Here is a tiny trained network, its code and every weight. The questions are about switching its units off for an input and a class, where a switched-off unit gives its printed mean instead of its output.

import numpy as np


def w(rows, s, z=0):
    codes = np.array(rows[::2]) - 128.0
    scale = np.full(codes.shape[1], s)
    scale[-1] = z or s
    return codes * scale


def f(y):
    return np.maximum(y, 0)


def log_softmax(a):
    a = a - a.max(-1, keepdims=True)
    return a - np.log(np.exp(a).sum(-1, keepdims=True))


def net(x, mask):
    res = np.array(x, float).reshape(1, 4) / 4 @ E
    y = f(res @ A[0][:, :-1].T + A[0][:, -1])
    res = res + np.where(mask, y, B[0][:, -1]) @ B[0][:, :-1]
    return log_softmax(res[-1] @ U[:, :-1].T + U[:, -1])


A, B = {}, {}
E = w([
[184,111,143,129,192,180,132,239,86,169],'x0',
[87,188,109,105,81,164,214,61,16,128],'x1',
[169,181,36,141,77,110,127,106,114,132],'x2',
[202,125,115,114,153,180,7,92,144,189],'x3',
],0.011)
A[0] = w([
[58,151,71,77,76,89,151,117,131,106,81],'neuron 0',
[66,121,104,135,148,105,150,155,102,79,227],'neuron 1',
[149,175,89,51,95,229,102,80,68,141,224],'neuron 2',
[143,189,44,42,130,141,106,162,43,147,70],'neuron 3',
[143,156,63,115,99,207,117,130,65,164,131],'neuron 4',
[99,211,56,117,28,112,71,77,181,101,163],'neuron 5',
[92,105,133,114,185,208,173,205,122,126,173],'neuron 6',
[127,218,101,127,74,90,209,112,91,96,222],'neuron 7',
[107,198,146,21,115,164,65,158,83,106,161],'neuron 8',
[111,168,182,139,178,158,141,191,95,156,193],'neuron 9',
[214,167,194,74,120,122,101,122,216,62,192],'neuron 10',
[50,142,246,149,142,51,144,153,107,40,140],'neuron 11',
[182,103,125,89,119,128,62,118,134,170,253],'neuron 12',
[146,71,123,104,138,137,65,196,169,102,108],'neuron 13',
[187,112,162,2,183,202,132,73,109,103,127],'neuron 14',
[91,122,173,153,161,135,63,85,213,157,238],'neuron 15',
[140,164,89,148,128,67,121,215,134,188,105],'neuron 16',
],0.007,0.0022)
B[0] = w([
[88,149,132,154,70,159,111,143,96,200,208],'neuron 0',
[134,134,188,227,41,150,122,136,113,118,196],'neuron 1',
[219,104,17,87,120,89,204,49,186,182,231],'neuron 2',
[160,167,140,68,189,46,115,66,93,130,194],'neuron 3',
[233,164,147,95,210,130,135,67,231,93,201],'neuron 4',
[122,72,29,137,90,214,159,181,149,216,242],'neuron 5',
[158,81,22,162,68,255,191,188,78,206,204],'neuron 6',
[173,43,89,156,90,158,135,126,128,187,254],'neuron 7',
[115,133,33,74,115,174,98,106,155,155,169],'neuron 8',
[109,79,97,111,82,170,162,132,130,172,197],'neuron 9',
[178,152,117,95,143,171,101,93,124,133,198],'neuron 10',
[47,180,109,206,121,95,112,116,76,103,233],'neuron 11',
[99,193,93,96,180,120,128,126,176,146,219],'neuron 12',
[91,182,229,159,135,82,176,88,124,107,209],'neuron 13',
[130,150,89,127,178,162,147,126,143,148,186],'neuron 14',
[182,119,142,5,199,77,147,56,218,147,221],'neuron 15',
[100,129,105,177,160,147,141,162,127,129,173],'neuron 16',
],0.0065,0.0092)
U = w([
[79,78,97,204,64,208,184,132,76,115,74],'0',
[183,114,107,2,129,173,198,85,169,124,254],'1',
[70,205,189,124,154,119,114,87,136,44,2],'2',
],0.0079,0.00077)

Each question gives the input, the list of numbers given to net, and the class t.
The units are the neurons (one row each of A and B). Each row of codes is followed by its name. A weight is (code - 128) times the scale printed after its matrix; where a second scale follows, it is the last column's (A, B and U).
mask holds one flag per neuron, in row order. A switched-off neuron (its flag False) gives its mean, the last column of its row in B, instead of its output. The means were averaged over made-up inputs and are rounded, as every weight is.
A unit's drop is (log p(t) with every unit on - log p(t) with that unit switched off) / (log p(t) with every unit on - log p(t) with every unit switched off).
The circuit of an input: a set's keep is (log p(t) with only the set's units on - log p(t) with every unit switched off) / (log p(t) with every unit on - log p(t) with every unit switched off). Starting from the 12 units with the biggest drops (on a tie, the unit counted first), units are removed one at a time, each time the one whose removal leaves the highest keep (on an exact tie, the one counted first), for as long as the keep stays at least 0.8.
units of the circuit, in order: the units of the circuit, biggest drop first
most important unit: the unit with the biggest drop
top k neurons: the k neurons with the biggest drops, biggest first
drop of u: that unit's drop, to one decimal
input [-7,7,0,0], class 0: top 2 neurons -> [neuron 15; neuron 0]
input [-7,1,-6,0], class 2: units of the circuit, in order -> [neuron 6; neuron 11]
input [3,-3,3,-3], class 0: most important unit -> neuron 15
input [-6,-1,-5,-2], class 2: units of the circuit, in order -> [neuron 6; neuron 11]
input [-8,-2,-6,1], class 2: units of the circuit, in order -> [neuron 2; neuron 7]
input [3,-4,4,-2], class 0: top 4 neurons -> [neuron 15; neuron 4; neuron 2; neuron 3]
input [-7,-3,-7,-8], class 2: units of the circuit, in order -> [neuron 5; neuron 11]
input [-7,1,-8,2], class 2: top 2 neurons -> [neuron 2; neuron 11]
input [1,-8,2,-6], class 2: top 2 neurons -> [neuron 5; neuron 7]
input [1,-1,2,-1], class 2: top 4 neurons -> [neuron 5; neuron 6; neuron 2; neuron 7]
input [-6,-5,-8,-1], class 2: drop of neuron 11 -> 0.1
input [3,-8,-8,-8], class 0: drop of neuron 6 -> 1.2
input [-4,-2,-1,-3], class 0: drop of neuron 4 -> 0.2
input [0,-5,-3,-2], class 2: drop of neuron 5 -> 0.2
input [8,-8,1,-3], class 0: top neuron -> [neuron 6]
